Here is a tiny trained network, its code and every weight. The questions are about switching its units off for an input and a class, where a switched-off unit gives its printed mean instead of its output.

import numpy as np


def w(rows, s, z=0):
    codes = np.array(rows[::2]) - 128.0
    scale = np.full(codes.shape[1], s)
    scale[-1] = z or s
    return codes * scale


def norm(h):
    return h / np.sqrt((h * h).mean(-1, keepdims=True) + 1e-5)


def f(y):
    return y / 2 * (1 + np.tanh(0.7978845608 * (y + 0.044715 * y**3)))


def log_softmax(a):
    a = a - a.max(-1, keepdims=True)
    return a - np.log(np.exp(a).sum(-1, keepdims=True))


def net(x, mask):
    res = np.array(x, float).reshape(1, 8) / 4 @ E
    u = 0
    for l in range(3):
        y = f(norm(res) @ A[l][:, :-1].T + A[l][:, -1])
        res = res + np.where(mask[u : u + 15], y, B[l][:, -1]) @ B[l][:, :-1]
        u += 15
    return log_softmax(norm(res)[-1] @ U[:, :-1].T + U[:, -1])


A, B = {}, {}
E = w([
[182,52,141,211,130,192,90,186],'x0',
[130,125,128,124,125,125,126,125],'x1',
[126,135,132,134,135,131,132,129],'x2',
[129,125,123,126,129,130,128,126],'x3',
[74,103,63,164,41,179,225,127],'x4',
[111,189,37,145,149,131,87,197],'x5',
[57,83,136,136,140,87,120,175],'x6',
[38,134,158,100,122,254,45,90],'x7',
],0.006)
A[0] = w([
[118,194,122,61,168,110,206,58,36],'L0N0',
[94,105,85,127,76,147,187,134,43],'L0N1',
[142,71,254,135,124,125,201,76,69],'L0N2',
[161,73,144,183,111,163,109,155,26],'L0N3',
[137,115,146,164,111,68,142,152,44],'L0N4',
[187,128,159,89,188,77,66,105,4],'L0N5',
[237,186,133,120,103,205,151,106,55],'L0N6',
[69,61,174,132,140,107,132,176,21],'L0N7',
[140,128,81,135,67,179,204,112,21],'L0N8',
[200,79,166,222,91,185,117,155,40],'L0N9',
[178,109,126,158,121,61,189,137,46],'L0N10',
[179,116,145,173,111,49,176,146,19],'L0N11',
[49,46,168,125,135,76,124,199,65],'L0N12',
[171,147,108,147,120,140,105,79,58],'L0N13',
[237,166,130,103,88,177,127,76,39],'L0N14',
],0.0077,0.0039)
B[0] = w([
[85,85,134,83,103,78,107,131,210],'L0N0',
[158,115,202,162,110,107,106,119,170],'L0N1',
[160,206,2,171,70,131,8,171,254],'L0N2',
[65,106,143,64,124,74,131,159,157],'L0N3',
[138,140,106,111,170,143,163,115,140],'L0N4',
[145,131,196,179,122,123,158,120,205],'L0N5',
[47,110,83,170,211,83,129,93,188],'L0N6',
[82,133,105,133,164,117,126,98,141],'L0N7',
[124,106,182,192,102,101,143,119,181],'L0N8',
[60,46,131,76,158,70,104,195,218],'L0N9',
[143,144,121,84,142,194,178,111,202],'L0N10',
[169,114,113,80,161,182,191,107,197],'L0N11',
[94,169,94,186,207,111,137,30,185],'L0N12',
[84,148,139,138,160,124,146,158,122],'L0N13',
[72,133,103,168,205,110,140,93,179],'L0N14',
],0.0087,0.0038)
A[1] = w([
[245,148,137,106,127,92,210,186,81],'L1N0',
[177,121,45,156,113,120,90,115,61],'L1N1',
[183,123,127,94,160,126,86,126,27],'L1N2',
[114,134,110,175,210,128,144,56,29],'L1N3',
[161,232,45,150,75,144,96,254,2],'L1N4',
[135,160,74,186,92,76,97,171,91],'L1N5',
[125,153,142,111,137,220,139,106,8],'L1N6',
[115,127,118,76,81,56,144,22,48],'L1N7',
[117,173,39,166,181,111,112,178,44],'L1N8',
[218,69,94,85,149,171,158,123,97],'L1N9',
[143,146,182,104,148,139,184,156,78],'L1N10',
[65,146,224,122,93,251,54,136,110],'L1N11',
[104,177,109,62,91,104,127,137,25],'L1N12',
[119,234,97,162,93,142,171,98,80],'L1N13',
[211,202,229,116,198,113,63,147,60],'L1N14',
],0.0054,0.003)
B[1] = w([
[158,108,88,71,146,226,140,61,207],'L1N0',
[120,154,105,139,133,153,111,149,139],'L1N1',
[108,126,127,165,130,130,146,150,110],'L1N2',
[85,145,117,141,145,143,135,112,156],'L1N3',
[187,134,100,151,87,112,91,154,142],'L1N4',
[189,141,116,126,113,163,105,110,167],'L1N5',
[110,43,110,115,142,120,142,115,93],'L1N6',
[84,143,141,130,164,87,78,210,178],'L1N7',
[133,182,105,147,107,118,104,118,174],'L1N8',
[122,183,82,106,157,120,163,131,145],'L1N9',
[113,117,139,104,101,130,161,111,106],'L1N10',
[253,106,56,53,160,126,220,39,253],'L1N11',
[140,51,143,111,107,112,86,187,120],'L1N12',
[135,36,139,170,185,117,58,223,159],'L1N13',
[165,111,216,234,82,147,164,135,215],'L1N14',
],0.0064,0.0027)
A[2] = w([
[113,95,116,150,174,161,105,235,2],'L2N0',
[161,181,90,124,130,149,120,187,124],'L2N1',
[83,121,94,177,149,99,161,101,69],'L2N2',
[98,171,94,117,91,134,123,188,141],'L2N3',
[114,98,133,175,80,122,170,120,74],'L2N4',
[108,80,138,68,136,233,82,80,59],'L2N5',
[153,40,100,159,193,179,105,201,71],'L2N6',
[161,230,61,153,124,142,134,228,54],'L2N7',
[125,111,217,193,92,127,133,116,60],'L2N8',
[77,87,102,189,2,157,220,134,29],'L2N9',
[67,202,166,56,50,81,144,127,77],'L2N10',
[162,158,247,143,139,72,123,105,109],'L2N11',
[80,154,101,185,169,105,153,87,39],'L2N12',
[92,154,136,77,129,244,70,90,163],'L2N13',
[162,166,36,165,103,97,21,95,111],'L2N14',
],0.0073,0.0021)
B[2] = w([
[135,135,103,74,103,76,99,149,142],'L2N0',
[114,93,132,122,51,143,136,90,155],'L2N1',
[91,210,169,135,151,134,87,91,171],'L2N2',
[175,99,174,111,120,149,99,151,150],'L2N3',
[168,150,191,131,166,110,77,125,137],'L2N4',
[191,133,57,97,152,75,205,89,180],'L2N5',
[46,160,143,35,102,67,101,164,185],'L2N6',
[145,121,148,141,27,128,134,74,181],'L2N7',
[198,118,157,133,114,155,162,161,150],'L2N8',
[198,124,236,161,204,212,58,147,193],'L2N9',
[123,22,79,100,181,89,42,255,165],'L2N10',
[101,46,165,154,110,205,111,186,191],'L2N11',
[104,195,119,177,170,128,95,75,177],'L2N12',
[204,147,118,117,116,126,240,131,192],'L2N13',
[129,175,128,144,5,151,110,105,253],'L2N14',
],0.006,0.0044)
U = w([
[187,118,82,63,143,139,231,86,249],'0',
[66,64,128,62,128,59,74,209,168],'1',
[175,111,249,198,138,186,101,132,75],'2',
[145,160,92,142,8,131,78,115,108],'3',
[44,187,98,186,203,92,116,64,19],'4',
],0.012,0.0017)

Each question gives the input, the list of numbers given to net, and the class t.
The units are the neurons (one row each of A and B). Each row of codes is followed by its name. A weight is (code - 128) times the scale printed after its matrix; where a second scale follows, it is the last column's (A, B and U).
mask holds one flag per neuron, layer by layer. A switched-off neuron (its flag False) gives its mean, the last column of its row in B, instead of its output. The means were averaged over made-up inputs and are rounded, as every weight is.
A unit's drop is (log p(t) with every unit on - log p(t) with that unit switched off) / (log p(t) with every unit on - log p(t) with every unit switched off).
The circuit of an input: a set's keep is (log p(t) with only the set's units on - log p(t) with every unit switched off) / (log p(t) with every unit on - log p(t) with every unit switched off). Starting from the 12 units with the biggest drops (on a tie, the unit counted first), units are removed one at a time, each time the one whose removal leaves the highest keep (on an exact tie, the one counted first), for as long as the keep stays at least 0.8.
units of the circuit, in order: the units of the circuit, biggest drop first
most important unit: the unit with the biggest drop
k most important neurons: the k neurons with the biggest drops, biggest first
k most important neurons of layer l: the k neurons of layer l with the biggest drops, biggest first
input [4,4,5,6,-2,2,7,-8], class 0: units of the circuit, in order : (L0N11)
input [-7,8,-4,-1,7,-3,1,8], class 0: units of the circuit, in order : (L2N5 L2N13)
input [-4,7,-8,3,8,7,-1,8], class 0: 3 most important neurons : (L0N2 L1N11 L2N5)
input [-7,0,3,-5,-7,-7,6,8], class 0: 2 most important neurons : (L1N11 L2N13)
input [-5,-4,5,-1,-5,4,1,3], class 1: 4 most important neurons : (L0N2 L2N10 L0N0 L0N1)
input [-3,-1,4,-5,4,-2,-6,5], class 4: units of the circuit, in order : (L0N6 L0N14)
input [-4,1,-3,2,4,-8,-8,0], class 3: 3 most important neurons : (L0N2 L2N14 L0N12)
input [0,-2,-7,7,7,-3,0,7], class 0: 4 most important neurons : (L1N11 L2N5 L1N14 L0N5)
input [-1,-7,4,-4,-8,8,6,-2], class 2: 2 most important neurons : (L0N2 L1N14)
input [-6,3,-5,-2,7,-4,-1,-1], class 2: 4 most important neurons of layer 0 : (L0N8 L0N9 L0N1 L0N3)
input [7,1,0,0,5,0,5,6], class 1: 4 most important neurons : (L0N9 L0N3 L0N10 L2N6)
input [-4,-3,-7,-5,-7,5,-1,6], class 2: 3 most important neurons : (L1N14 L0N2 L0N5)
input [3,-8,1,-4,1,8,1,8], class 0: 4 most important neurons : (L0N2 L1N11 L2N13 L2N5)
input [0,7,1,-5,-6,-2,6,-2], class 2: most important unit : L0N5
input [8,1,-3,-2,-7,-1,-6,5], class 1: units of the circuit, in order : (L0N9 L2N6)
input [4,-5,4,2,4,5,-6,-4], class 4: 2 most important neurons : (L0N6 L0N2)
input [-8,-4,-8,6,8,2,-7,7], class 1: 3 most important neurons : (L0N0 L2N10 L1N7)
input [-6,-8,7,4,-4,4,-3,-5], class 1: 2 most important neurons of layer 0 : (L0N0 L0N2)
input [8,3,-7,5,-3,-6,7,1], class 1: 2 most important neurons of layer 0 : (L0N9 L0N3)
input [3,1,4,-5,1,-6,6,-1], class 3: units of the circuit, in order : (L0N2)
input [-5,3,-3,-2,8,1,8,-2], class 2: 3 most important neurons : (L2N9 L0N1 L0N6)
input [4,-7,3,-7,-3,4,-3,0], class 1: 3 most important neurons : (L0N9 L0N2 L0N12)
input [1,2,-2,3,2,-3,5,5], class 0: 2 most important neurons of layer 0 : (L0N6 L0N14)
input [1,0,-7,-8,7,6,4,0], class 2: 2 most important neurons : (L0N2 L2N9)
input [1,-4,1,1,2,-5,-6,-2], class 4: 2 most important neurons of layer 0 : (L0N6 L0N14)
input [6,0,-8,2,-1,-7,-6,6], class 3: 2 most important neurons of layer 0 : (L0N2 L0N10)
input [0,0,1,-6,-4,-1,4,4], class 0: most important unit : L1N11
